Here is a tiny trained network, its code and every weight. The questions are about switching its units off for an input and a target symbol, where a switched-off unit gives its printed mean instead of its output.

import numpy as np


def w(rows, s, z=0):
    codes = np.array(rows[::2]) - 128.0
    scale = np.full(codes.shape[1], s)
    scale[-1] = z or s
    return codes * scale


def norm(h):
    return h / np.sqrt((h * h).mean(-1, keepdims=True) + 1e-5)


def f(y):
    return np.maximum(y, 0)


def softmax(a):
    e = np.exp(a - a.max(-1, keepdims=True))
    return e / e.sum(-1, keepdims=True)


def log_softmax(a):
    a = a - a.max(-1, keepdims=True)
    return a - np.log(np.exp(a).sum(-1, keepdims=True))


def net(x, mask):
    ids = ['δεζηθλσ'.index(c) for c in x.split()]
    T = len(ids)
    res = E[ids] + P[:T]
    q, k, v = (norm(res) @ M[0].T for M in (Q, K, V))
    z = softmax(np.where(np.tri(T) > 0, q @ k.T / 3**0.5, -1e9)) @ v
    res = res + np.where(mask[0], z, O[0][:, -1]) @ O[0][:, :-1]
    y = f(norm(res) @ A[0][:, :-1].T + A[0][:, -1])
    res = res + np.where(mask[1:9], y, B[0][:, -1]) @ B[0][:, :-1]
    return log_softmax(norm(res)[-1] @ U[:, :-1].T + U[:, -1])


Q, K, V, O, A, B = {}, {}, {}, {}, {}, {}
E = w([
[5,161,191,149,95,128],'δ',
[103,163,149,162,131,108],'ε',
[158,163,180,103,115,104],'ζ',
[131,121,171,103,113,163],'η',
[158,146,79,149,166,108],'θ',
[177,106,136,168,120,100],'λ',
[123,131,75,109,81,106],'σ',
],0.026)
P = w([
[104,81,192,13,254,68],'0',
[110,150,200,99,215,87],'1',
[98,89,128,142,178,61],'2',
[124,175,121,128,162,90],'3',
[148,115,58,157,144,95],'4',
[156,180,101,156,142,157],'5',
[144,145,86,171,109,170],'6',
[182,197,52,155,120,177],'7',
],0.007)
Q[0] = w([
[61,118,52,21,228,205],'H1',
[58,25,142,154,130,104],'H1',
[88,1,74,46,225,136],'H1',
],0.0084)
K[0] = w([
[43,208,235,126,220,100],'H1',
[81,45,127,35,174,99],'H1',
[1,35,178,112,210,35],'H1',
],0.0078)
V[0] = w([
[89,211,209,109,118,144],'H1',
[9,176,67,135,148,133],'H1',
[130,61,170,2,4,154],'H1',
],0.0095)
O[0] = w([
[117,163,97,199,40,196,203],'H1',
[112,160,116,172,163,252,4],'H1',
[212,61,65,72,85,145,119],'H1',
],0.011,0.0036)
A[0] = w([
[175,123,1,86,99,92,97],'N1',
[46,165,59,175,143,140,187],'N2',
[129,200,250,114,64,142,149],'N3',
[157,209,131,167,126,61,174],'N4',
[192,140,228,54,70,202,74],'N5',
[240,82,192,144,219,115,111],'N6',
[169,135,101,238,23,182,254],'N7',
[66,67,74,107,56,226,140],'N8',
],0.0079,0.003)
B[0] = w([
[84,108,156,165,164,169,199],'N1',
[118,131,99,126,155,100,204],'N2',
[118,73,98,117,187,140,253],'N3',
[137,70,115,166,121,195,236],'N4',
[78,143,73,131,141,124,198],'N5',
[117,253,59,152,148,154,188],'N6',
[83,121,120,150,120,75,241],'N7',
[218,152,226,201,156,142,190],'N8',
],0.014,0.007)
U = w([
[173,126,141,118,94,125,251],'δ',
[110,190,154,151,95,173,91],'ε',
[75,95,41,87,77,70,165],'ζ',
[109,113,130,149,54,87,126],'η',
[155,63,155,118,217,167,50],'θ',
[162,156,144,118,170,9,137],'λ',
[126,186,42,103,168,122,116],'σ',
],0.011,0.0027)

Each question gives the input, a string of symbols that net reads in full, and the target symbol t.
The units are the heads (3 rows each of Q, K, V and O) and the neurons (one row each of A and B). Each row of codes is followed by its name. A weight is (code - 128) times the scale printed after its matrix; where a second scale follows, it is the last column's (O, A, B and U).
mask holds one flag per unit, heads first, then neurons. A switched-off unit (its flag False) gives its mean, the last column of its rows in O or B, instead of its output. The means were averaged over made-up inputs and are rounded, as every weight is.
A unit's drop is (log p(t) with every unit on - log p(t) with that unit switched off) / (log p(t) with every unit on - log p(t) with every unit switched off).
The circuit of an input: a set's keep is (log p(t) with only the set's units on - log p(t) with every unit switched off) / (log p(t) with every unit on - log p(t) with every unit switched off). Starting from all 9 units, units are removed one at a time, each time the one whose removal leaves the highest keep (on an exact tie, the one counted first), for as long as the keep stays at least 0.8.
units of the circuit, in order: the units of the circuit, biggest drop first
k most important neurons: the k neurons with the biggest drops, biggest first
drop when u is switched off: that unit's drop, to one decimal
input θ ζ ζ ε θ ε ζ, target θ: units of the circuit, in order -> [N3]
input σ ζ ζ ε, target ζ: units of the circuit, in order -> [N8 H1]
input σ ε λ δ ζ η ε, target η: units of the circuit, in order -> [H1 N3 N6]
input δ σ σ, target ε: units of the circuit, in order -> [H1 N8]
input δ λ η, target ε: 2 most important neurons -> [N8 N5]
input θ δ θ σ σ ζ σ, target θ: units of the circuit, in order -> [N1 H1]
input δ η ζ ε, target ζ: units of the circuit, in order -> [H1 N8 N7]
input ζ ζ λ δ σ ζ λ δ, target ζ: 2 most important neurons -> [N8 N1]
input σ λ σ λ, target σ: units of the circuit, in order -> [N6 H1]
input σ θ δ, target θ: units of the circuit, in order -> [H1 N7]
input σ λ ζ ζ λ η ε, target λ: 2 most important neurons -> [N1 N5]
input δ ζ λ η, target η: 2 most important neurons -> [N8 N7]
input θ δ ζ σ δ λ, target σ: 4 most important neurons -> [N6 N8 N7 N4]
input λ ζ λ ε η, target ζ: most important neuron -> [N5]
input θ δ σ σ δ δ, target θ: 2 most important neurons -> [N6 N3]
input ζ ζ σ ε, target σ: 3 most important neurons -> [N6 N8 N1]
input λ ζ σ ε ζ η σ, target η: 2 most important neurons -> [N7 N3]
input θ ζ ε ζ, target ζ: 2 most important neurons -> [N8 N3]
input δ ε σ, target ε: drop when H1 is switched off -> 0.5
input ζ δ λ ζ δ ζ, target ζ: drop when H1 is switched off -> 0.3
input η σ η, target δ: drop when N4 is switched off -> 0.1
input ε θ ζ λ σ σ σ, target θ: drop when N6 is switched off -> 0.1
input θ σ ζ λ ε η, target ζ: units of the circuit, in order -> [N5]
